Below is a small trained network, with its code and all its weights. Each question gives an input and a class and asks what happens when units are switched off, that is, made to give their printed mean instead of their output.

import numpy as np


def w(rows, s, z=0):
    codes = np.array(rows[::2]) - 128.0
    scale = np.full(codes.shape[1], s)
    scale[-1] = z or s
    return codes * scale


def norm(h):
    return h / np.sqrt((h * h).mean(-1, keepdims=True) + 1e-5)


def f(y):
    return np.maximum(y, 0)


def log_softmax(a):
    a = a - a.max(-1, keepdims=True)
    return a - np.log(np.exp(a).sum(-1, keepdims=True))


def net(x, mask):
    res = np.array(x, float).reshape(1, 7) / 4 @ E
    u = 0
    for l in range(2):
        y = f(norm(res) @ A[l][:, :-1].T + A[l][:, -1])
        res = res + np.where(mask[u : u + 14], y, B[l][:, -1]) @ B[l][:, :-1]
        u += 14
    return log_softmax(norm(res)[-1] @ U[:, :-1].T + U[:, -1])


A, B = {}, {}
E = w([
[125,186,147,54,88],'x0',
[80,219,108,154,125],'x1',
[38,176,98,155,104],'x2',
[73,196,2,97,117],'x3',
[77,84,153,189,116],'x4',
[183,138,91,189,124],'x5',
[115,87,114,182,222],'x6',
],0.0081)
A[0] = w([
[104,147,146,99,180,72],'L0N1',
[139,192,95,79,149,115],'L0N2',
[62,166,121,152,123,151],'L0N3',
[175,142,127,115,71,112],'L0N4',
[77,152,133,164,74,156],'L0N5',
[101,120,3,112,141,79],'L0N6',
[84,123,186,99,80,76],'L0N7',
[77,145,168,103,147,123],'L0N8',
[132,140,89,150,150,59],'L0N9',
[130,193,128,177,123,43],'L0N10',
[81,81,170,142,166,105],'L0N11',
[96,199,100,129,99,2],'L0N12',
[149,109,95,189,81,162],'L0N13',
[192,169,6,130,133,102],'L0N14',
],0.011,0.0044)
B[0] = w([
[204,195,143,158,107,151],'L0N1',
[97,56,141,182,146,230],'L0N2',
[162,95,204,110,108,252],'L0N3',
[161,128,145,72,174,192],'L0N4',
[191,80,106,49,131,242],'L0N5',
[2,141,92,71,83,241],'L0N6',
[96,143,70,81,139,208],'L0N7',
[70,186,95,143,86,201],'L0N8',
[170,154,73,88,201,155],'L0N9',
[156,135,108,160,107,168],'L0N10',
[93,108,149,140,135,219],'L0N11',
[161,104,181,124,181,202],'L0N12',
[112,114,189,131,201,200],'L0N13',
[61,158,128,138,189,253],'L0N14',
],0.0072,0.0047)
A[1] = w([
[163,135,115,150,154,88],'L1N1',
[162,125,117,84,62,158],'L1N2',
[8,116,70,80,94,207],'L1N3',
[99,206,137,125,152,85],'L1N4',
[113,66,147,193,130,76],'L1N5',
[64,156,189,76,131,107],'L1N6',
[130,64,172,54,176,231],'L1N7',
[163,153,90,94,125,87],'L1N8',
[144,131,55,142,133,79],'L1N9',
[101,151,42,138,177,251],'L1N10',
[88,171,161,124,148,122],'L1N11',
[195,90,138,147,106,70],'L1N12',
[167,187,182,112,108,144],'L1N13',
[106,132,35,92,98,223],'L1N14',
],0.014,0.0028)
B[1] = w([
[76,160,168,139,116,138],'L1N1',
[144,218,184,104,178,161],'L1N2',
[32,205,165,121,127,250],'L1N3',
[154,76,110,190,31,169],'L1N4',
[96,75,138,200,234,167],'L1N5',
[124,163,42,178,31,209],'L1N6',
[126,211,167,164,147,212],'L1N7',
[148,159,219,197,160,143],'L1N8',
[5,140,127,127,58,137],'L1N9',
[101,209,178,180,91,186],'L1N10',
[88,79,95,147,56,172],'L1N11',
[94,166,50,99,150,149],'L1N12',
[170,154,2,128,57,161],'L1N13',
[82,218,224,187,184,186],'L1N14',
],0.008,0.014)
U = w([
[28,201,157,166,108,232],'0',
[250,161,151,76,120,75],'1',
[142,32,173,206,226,185],'2',
[95,42,60,35,171,1],'3',
[143,93,81,156,55,5],'4',
],0.015,0.0051)

Each question gives the input, the list of numbers given to net, and the class t.
The units are the neurons (one row each of A and B). Each row of codes is followed by its name. A weight is (code - 128) times the scale printed after its matrix; where a second scale follows, it is the last column's (A, B and U).
mask holds one flag per neuron, layer by layer. A switched-off neuron (its flag False) gives its mean, the last column of its row in B, instead of its output. The means were averaged over made-up inputs and are rounded, as every weight is.
A unit's drop is (log p(t) with every unit on - log p(t) with that unit switched off) / (log p(t) with every unit on - log p(t) with every unit switched off).
most important unit: the unit with the biggest drop
k most important neurons: the k neurons with the biggest drops, biggest first
k most important neurons of layer l: the k neurons of layer l with the biggest drops, biggest first
drop of u: that unit's drop, to one decimal
input [-4,4,0,-4,-8,2,-5], class 1: most important neuron of layer 0	(L0N6)
input [-3,3,-1,0,1,2,2], class 2: 2 most important neurons of layer 1	(L1N3; L1N6)
input [-3,5,-3,-4,-4,-3,-3], class 4: 2 most important neurons of layer 0	(L0N5; L0N3)
input [-1,6,1,1,-2,4,-8], class 4: 3 most important neurons of layer 0	(L0N12; L0N14; L0N7)
input [-4,6,3,0,-6,5,-7], class 4: 2 most important neurons of layer 0	(L0N12; L0N7)
input [3,0,0,0,3,6,5], class 2: 2 most important neurons of layer 1	(L1N3; L1N6)
input [-8,0,-8,2,-1,0,-5], class 2: 2 most important neurons of layer 0	(L0N6; L0N13)
input [-2,-2,-4,0,-7,-7,-2], class 1: 2 most important neurons	(L1N3; L0N6)
input [-7,-7,-1,2,3,-5,-4], class 2: 2 most important neurons	(L0N6; L1N5)
input [-4,-4,-3,-5,2,-4,-7], class 1: 2 most important neurons	(L1N3; L0N2)
input [5,-1,1,0,1,4,-5], class 1: 3 most important neurons	(L0N6; L1N3; L0N4)
input [1,-6,-5,-3,-8,8,3], class 1: drop of L1N3	0.2
input [-4,8,-1,-2,-8,5,-7], class 4: drop of L1N14	0.3
input [-2,3,2,-2,3,3,-6], class 1: drop of L1N5	0.0
input [0,8,-4,-6,-6,-5,5], class 4: most important unit	L1N3
input [7,-8,4,-8,-2,-1,-6], class 1: drop of L0N6	0.1
